Here is a tiny trained network, its code and every weight. The questions are about switching its units off for an input and a class, where a switched-off unit gives its printed mean instead of its output.

import numpy as np


def w(rows, s, z=0):
    codes = np.array(rows[::2]) - 128.0
    scale = np.full(codes.shape[1], s)
    scale[-1] = z or s
    return codes * scale


def norm(h):
    return h / np.sqrt((h * h).mean(-1, keepdims=True) + 1e-5)


def f(y):
    return np.maximum(y, 0)


def log_softmax(a):
    a = a - a.max(-1, keepdims=True)
    return a - np.log(np.exp(a).sum(-1, keepdims=True))


def net(x, mask):
    res = np.array(x, float).reshape(1, 3) / 4 @ E
    u = 0
    for l in range(3):
        y = f(norm(res) @ A[l][:, :-1].T + A[l][:, -1])
        res = res + np.where(mask[u : u + 5], y, B[l][:, -1]) @ B[l][:, :-1]
        u += 5
    return log_softmax(norm(res)[-1] @ U[:, :-1].T + U[:, -1])


A, B = {}, {}
E = w([
[167,132,144,94,80,83,125,111,212],'x0',
[110,109,132,158,23,173,108,126,85],'x1',
[158,117,101,169,72,113,248,126,87],'x2',
],0.013)
A[0] = w([
[98,130,124,132,28,153,80,138,104,135],'L0N1',
[120,132,137,127,94,158,2,132,130,26],'L0N2',
[124,116,140,118,147,144,60,121,114,1],'L0N3',
[147,127,128,113,57,91,106,130,222,251],'L0N4',
[110,124,123,110,159,120,25,132,152,164],'L0N5',
],0.022,0.0034)
B[0] = w([
[201,64,89,130,110,201,52,157,115,242],'L0N1',
[5,59,113,79,224,45,102,35,157,249],'L0N2',
[178,179,69,147,217,174,62,201,221,194],'L0N3',
[64,111,222,85,98,64,143,6,166,255],'L0N4',
[196,183,155,191,23,208,164,148,66,254],'L0N5',
],0.015,0.016)
A[1] = w([
[193,129,145,88,51,100,127,85,250,118],'L1N1',
[148,115,212,74,12,143,75,118,126,53],'L1N2',
[63,121,164,68,56,11,126,156,183,31],'L1N3',
[87,114,143,116,169,68,174,94,129,114],'L1N4',
[61,148,124,95,16,94,82,222,110,4],'L1N5',
],0.023,0.0026)
B[1] = w([
[202,108,111,140,72,3,129,163,192,252],'L1N1',
[208,113,157,149,105,129,166,90,135,246],'L1N2',
[79,174,40,139,183,233,82,221,78,224],'L1N3',
[83,122,146,122,157,156,133,132,92,209],'L1N4',
[141,81,133,112,139,150,107,132,146,132],'L1N5',
],0.021,0.018)
A[2] = w([
[70,146,178,98,180,124,168,92,77,2],'L2N1',
[79,252,172,154,156,106,158,130,146,144],'L2N2',
[53,145,90,86,176,49,179,169,112,35],'L2N3',
[161,64,162,108,114,138,125,105,119,146],'L2N4',
[112,223,173,144,164,164,175,141,116,68],'L2N5',
],0.03,0.0027)
B[2] = w([
[236,251,47,55,204,37,107,69,182,210],'L2N1',
[212,77,115,167,36,138,224,200,65,201],'L2N2',
[5,2,179,147,145,104,125,235,128,235],'L2N3',
[65,224,150,131,147,134,183,147,108,249],'L2N4',
[81,177,144,77,118,193,150,67,76,239],'L2N5',
],0.018,0.013)
U = w([
[170,195,116,157,91,236,184,153,42,253],'0',
[233,148,158,172,32,33,180,144,178,156],'1',
[107,117,76,146,231,207,13,124,128,85],'2',
[45,115,179,77,110,42,69,4,205,48],'3',
[87,193,81,18,228,66,175,138,86,31],'4',
[41,59,130,129,131,61,139,255,138,94],'5',
],0.013,0.0022)

Each question gives the input, the list of numbers given to net, and the class t.
The units are the neurons (one row each of A and B). Each row of codes is followed by its name. A weight is (code - 128) times the scale printed after its matrix; where a second scale follows, it is the last column's (A, B and U).
mask holds one flag per neuron, layer by layer. A switched-off neuron (its flag False) gives its mean, the last column of its row in B, instead of its output. The means were averaged over made-up inputs and are rounded, as every weight is.
A unit's drop is (log p(t) with every unit on - log p(t) with that unit switched off) / (log p(t) with every unit on - log p(t) with every unit switched off).
The circuit of an input: a set's keep is (log p(t) with only the set's units on - log p(t) with every unit switched off) / (log p(t) with every unit on - log p(t) with every unit switched off). Starting from the 12 units with the biggest drops (on a tie, the unit counted first), units are removed one at a time, each time the one whose removal leaves the highest keep (on an exact tie, the one counted first), for as long as the keep stays at least 0.8.
units of the circuit, in order: the units of the circuit, biggest drop first
k most important neurons: the k neurons with the biggest drops, biggest first
top k neurons in layer l: the k neurons of layer l with the biggest drops, biggest first
input [6,-6,-4], class 1: units of the circuit, in order => L1N1
input [-2,6,0], class 2: 2 most important neurons => L0N5, L0N4
input [1,-6,5], class 5: 2 most important neurons => L0N5, L0N1
input [7,1,-2], class 3: 3 most important neurons => L0N4, L1N1, L1N2
input [-4,-4,6], class 4: 4 most important neurons => L1N1, L0N5, L0N3, L0N1
input [5,-3,8], class 5: 4 most important neurons => L0N5, L0N1, L1N3, L1N1
input [-7,-8,-1], class 0: top 2 neurons in layer 0 => L0N2, L0N4
input [-7,0,8], class 4: top 3 neurons in layer 0 => L0N5, L0N1, L0N3
input [-2,-6,7], class 4: 2 most important neurons => L1N1, L0N5
input [1,-2,-8], class 1: units of the circuit, in order => L0N5, L1N3
input [4,8,0], class 3: 3 most important neurons => L0N2, L0N5, L0N1
input [7,1,-1], class 3: 3 most important neurons => L0N4, L1N2, L1N1
input [1,4,-4], class 3: top 2 neurons in layer 0 => L0N2, L0N4
input [0,-7,-6], class 0: units of the circuit, in order => L0N5
input [6,-1,7], class 5: top 3 neurons in layer 1 => L1N3, L1N1, L1N4
input [-2,-6,0], class 0: 2 most important neurons => L0N2, L1N1
input [8,2,0], class 3: top 2 neurons in layer 0 => L0N4, L0N5
input [0,-2,-8], class 0: 4 most important neurons => L0N5, L1N1, L0N4, L0N1
input [-4,0,-3], class 0: top 3 neurons in layer 0 => L0N5, L0N1, L0N3
input [8,-7,-6], class 1: most important neuron => L1N1
input [8,-7,4], class 5: 4 most important neurons => L0N5, L1N3, L0N1, L1N1
input [6,-2,6], class 5: 4 most important neurons => L0N5, L1N3, L0N1, L1N1
input [4,5,-1], class 3: 2 most important neurons => L0N2, L0N1
input [6,4,-1], class 3: top 2 neurons in layer 0 => L0N4, L0N2
input [2,-4,7], class 5: top 3 neurons in layer 0 => L0N5, L0N1, L0N2
input [-2,-1,3], class 4: top 3 neurons in layer 0 => L0N5, L0N3, L0N4
input [6,2,-1], class 3: units of the circuit, in order => L0N4
input [-6,0,7], class 4: top 2 neurons in layer 1 => L1N1, L1N2
